Here is a tiny trained network, its code and every weight. The questions are about switching its units off for an input and a class, where a switched-off unit gives its printed mean instead of its output.

import numpy as np


def w(rows, s, z=0):
    codes = np.array(rows[::2]) - 128.0
    scale = np.full(codes.shape[1], s)
    scale[-1] = z or s
    return codes * scale


def f(y):
    return y / 2 * (1 + np.tanh(0.7978845608 * (y + 0.044715 * y**3)))


def log_softmax(a):
    a = a - a.max(-1, keepdims=True)
    return a - np.log(np.exp(a).sum(-1, keepdims=True))


def net(x, mask):
    res = np.array(x, float).reshape(1, 5) / 4 @ E
    y = f(res @ A[0][:, :-1].T + A[0][:, -1])
    res = res + np.where(mask, y, B[0][:, -1]) @ B[0][:, :-1]
    return log_softmax(res[-1] @ U[:, :-1].T + U[:, -1])


A, B = {}, {}
E = w([
[240,107,166,100,255,82,98,123,37,110,210],'x0',
[198,105,177,101,40,119,39,176,162,47,227],'x1',
[189,6,154,150,183,234,80,36,109,62,95],'x2',
[88,230,87,98,103,180,203,29,81,18,122],'x3',
[101,124,88,32,28,131,102,137,205,142,112],'x4',
],0.0062)
A[0] = w([
[89,108,166,172,80,180,82,76,137,116,108,157],'N1',
[129,48,172,176,183,158,153,91,147,152,147,200],'N2',
[113,70,142,171,130,183,124,138,106,175,158,160],'N3',
[101,132,177,79,137,111,99,106,160,134,120,4],'N4',
[77,218,106,87,82,175,178,55,139,113,134,222],'N5',
[162,102,118,125,111,95,66,192,185,117,188,139],'N6',
[149,185,133,144,190,194,174,114,105,181,99,226],'N7',
[149,162,121,114,158,106,169,73,149,84,173,96],'N8',
[118,173,119,145,178,179,187,110,95,33,125,218],'N9',
[218,132,160,197,217,130,143,102,91,109,177,239],'N10',
[157,90,93,126,102,103,168,89,107,200,138,19],'N11',
[87,144,2,159,94,85,235,213,179,138,150,154],'N12',
[164,22,176,77,47,116,91,86,118,135,149,224],'N13',
],0.0086,0.0023)
B[0] = w([
[143,193,93,118,112,90,107,221,119,115,74,177],'N1',
[136,35,118,57,110,129,84,87,88,39,85,192],'N2',
[154,105,139,136,116,64,114,134,117,77,102,159],'N3',
[126,140,108,129,120,48,107,143,111,120,137,125],'N4',
[174,123,91,66,86,90,73,194,88,49,55,237],'N5',
[96,224,188,132,185,143,53,166,171,142,254,230],'N6',
[119,107,116,116,100,63,174,78,115,131,136,188],'N7',
[141,89,63,136,85,103,87,144,78,131,106,156],'N8',
[176,22,97,73,58,75,140,114,80,67,90,209],'N9',
[154,83,90,68,54,108,86,113,108,50,106,255],'N10',
[144,130,114,88,184,212,137,91,135,162,192,126],'N11',
[49,124,54,131,109,132,204,28,90,102,180,225],'N12',
[143,165,124,55,176,82,83,191,185,137,98,228],'N13',
],0.0079,0.0092)
U = w([
[2,94,125,151,151,129,185,48,161,224,182,2],'0',
[199,128,186,106,120,118,51,250,196,227,144,115],'1',
[105,60,35,103,78,136,113,64,60,110,78,219],'2',
],0.0068,0.0026)

Each question gives the input, the list of numbers given to net, and the class t.
The units are the neurons (one row each of A and B). Each row of codes is followed by its name. A weight is (code - 128) times the scale printed after its matrix; where a second scale follows, it is the last column's (A, B and U).
mask holds one flag per neuron, in row order. A switched-off neuron (its flag False) gives its mean, the last column of its row in B, instead of its output. The means were averaged over made-up inputs and are rounded, as every weight is.
A unit's drop is (log p(t) with every unit on - log p(t) with that unit switched off) / (log p(t) with every unit on - log p(t) with every unit switched off).
The circuit of an input: a set's keep is (log p(t) with only the set's units on - log p(t) with every unit switched off) / (log p(t) with every unit on - log p(t) with every unit switched off). Starting from the 12 units with the biggest drops (on a tie, the unit counted first), units are removed one at a time, each time the one whose removal leaves the highest keep (on an exact tie, the one counted first), for as long as the keep stays at least 0.8.
units of the circuit, in order: the units of the circuit, biggest drop first
most important unit: the unit with the biggest drop
top k neurons: the k neurons with the biggest drops, biggest first
drop of u: that unit's drop, to one decimal
input [3,2,-6,1,-2], class 0: most important unit	N5
input [0,6,-7,-2,7], class 0: units of the circuit, in order	N12, N5, N10
input [8,-6,-7,-8,-2], class 2: top 3 neurons	N10, N13, N7
input [-5,1,3,-2,-4], class 1: top 3 neurons	N12, N10, N9
input [-8,-8,-4,-5,-8], class 0: units of the circuit, in order	N10, N5
input [4,6,-7,5,3], class 1: top 4 neurons	N10, N6, N2, N9
input [3,-4,8,-7,8], class 1: top 2 neurons	N13, N12
input [-6,6,-7,-4,6], class 0: drop of N12	1.1
input [8,6,3,-2,8], class 1: drop of N3	0.0
input [-4,3,-6,-3,-3], class 0: drop of N12	0.1
